[[ 6.60  6.75 -7.41  6.32 -7.42 -7.39  5.78  6.98 -7.42  6.86  6.57  7.03
   5.79]
 [ 2.42  2.47 -2.72  2.32 -2.72 -2.71  2.12  2.56 -2.72  2.52  2.41  2.58
   2.13]
 [-2.94 -3.01  3.31 -2.82  3.31  3.30 -2.58 -3.12  3.31 -3.06 -2.93 -3.14
  -2.58]
 [-3.15 -3.22  3.54 -3.02  3.54  3.52 -2.76 -3.33  3.54 -3.27 -3.13 -3.35
  -2.77]
 [-0.20 -0.21  0.23 -0.19  0.23  0.23 -0.18 -0.21  0.23 -0.21 -0.20 -0.22
  -0.18]
 [ 6.32  6.46 -7.09  6.06 -7.11 -7.08  5.53  6.68 -7.10  6.57  6.29  6.73
   5.55]
 [ 1.34  1.37 -1.50  1.29 -1.51 -1.50  1.18  1.41 -1.50  1.39  1.33  1.42
   1.18]]
|
[[ 2.42  2.47 -2.72  2.32 -2.72 -2.71  2.12  2.56 -2.72  2.52  2.41  2.58
   2.13]
 [-3.15 -3.22  3.54 -3.02  3.54  3.52 -2.76 -3.33  3.54 -3.27 -3.13 -3.35
  -2.77]
 [ 6.32  6.46 -7.09  6.06 -7.11 -7.08  5.53  6.68 -7.10  6.57  6.29  6.73
   5.55]]

[[ 5.26  3.24  0.00 -3.29  0.00  2.43  0.00]
 [-6.70  0.36  2.16 -2.94 -1.81  0.00 -2.23]
 [-5.59 -1.98 -2.44  4.98 -3.44 -0.27  1.90]
 [ 0.04 -3.81  0.00 -4.51 -0.07 -5.52  1.71]
 [-5.61 -3.40 -4.89 -1.88 -4.53  0.37  1.49]
 [ 5.45 -0.83 -3.92 -0.42 -2.80  0.00  0.00]
 [ 2.36  3.13 -4.55 -3.38  0.43  2.96 -5.89]
 [-0.36 -0.13 -5.11  5.40  1.53 -2.03 -7.13]]
|
[[-6.70  0.36  2.16 -2.94 -1.81  0.00 -2.23]
 [ 0.04 -3.81  0.00 -4.51 -0.07 -5.52  1.71]
 [ 5.45 -0.83 -3.92 -0.42 -2.80  0.00  0.00]
 [-0.36 -0.13 -5.11  5.40  1.53 -2.03 -7.13]]

[[-1.88  0.21 -1.11]
 [-0.61  0.03 -0.17]
 [ 6.05  0.35  1.47]
 [-0.20 -2.31 -1.45]
 [-3.42 -0.53 -0.14]
 [ 4.41  0.23  0.75]
 [ 2.55 -0.39  0.80]
 [-0.57 -0.34 -2.03]
 [-4.02 -0.29  0.53]
 [ 0.92 -0.34 -0.32]
 [-1.02  0.38 -1.15]]
|
[[-0.61  0.03 -0.17]
 [-0.20 -2.31 -1.45]
 [ 4.41  0.23  0.75]
 [-0.57 -0.34 -2.03]
 [ 0.92 -0.34 -0.32]]

[[ 2.21 -2.17 -3.42 -5.96 -7.32]
 [ 1.59 -1.04 -0.20 -3.15  1.66]
 [ 1.86  1.70  4.35  2.53  5.07]
 [-0.55 -1.50 -1.81 -2.46 -0.45]
 [-2.08 -0.01 -0.44  0.88  0.80]
 [-1.32 -1.42 -2.85 -2.74 -3.29]
 [ 3.26  2.45  1.33  0.15  1.21]
 [ 6.85  0.61  0.13 -3.81 -1.75]
 [ 1.83 -2.27 -1.75 -2.36 -2.66]]
|
[[ 1.59 -1.04 -0.20 -3.15  1.66]
 [-0.55 -1.50 -1.81 -2.46 -0.45]
 [-1.32 -1.42 -2.85 -2.74 -3.29]
 [ 6.85  0.61  0.13 -3.81 -1.75]]

[[-0.90 -6.45  0.36 -0.24  1.51 -1.52 -0.11 -0.37 -0.49 -1.45  1.32  1.31]
 [-0.06  1.01  0.29 -0.02  0.19 -0.68  0.06 -0.07 -0.01  0.12  0.47 -0.24]
 [-0.06  0.07  0.33 -0.01  0.24 -0.03  0.00 -0.05  0.00 -0.13 -0.12  0.48]]
|
[[-0.06  1.01  0.29 -0.02  0.19 -0.68  0.06 -0.07 -0.01  0.12  0.47 -0.24]]

[[ 2.32  1.86  1.22 -6.96  1.24 -0.75  0.54  0.08 -0.98  0.47  0.25  2.85]
 [-0.24 -0.83  1.38  0.79  1.84 -3.39 -1.18  0.56 -1.27 -3.86  0.49  4.57]
 [ 4.34  0.78  3.01 -6.11  0.44 -0.89  2.85 -1.08 -0.33 -0.89  0.16  5.53]
 [ 0.19 -0.38  0.49  1.80  0.36 -1.23 -4.67  1.10 -1.16  2.32  1.17  1.41]]
|
[[-0.24 -0.83  1.38  0.79  1.84 -3.39 -1.18  0.56 -1.27 -3.86  0.49  4.57]
 [ 0.19 -0.38  0.49  1.80  0.36 -1.23 -4.67  1.10 -1.16  2.32  1.17  1.41]]

[[1.88 2.11 2.25 2.02 2.81 3.37 2.44 1.88 2.81 2.22 2.22]
 [1.28 1.38 1.24 7.26 1.06 1.01 7.42 1.28 7.45 7.42 7.15]]
|
[[1.28 1.38 1.24 7.26 1.06 1.01 7.42 1.28 7.45 7.42 7.15]]
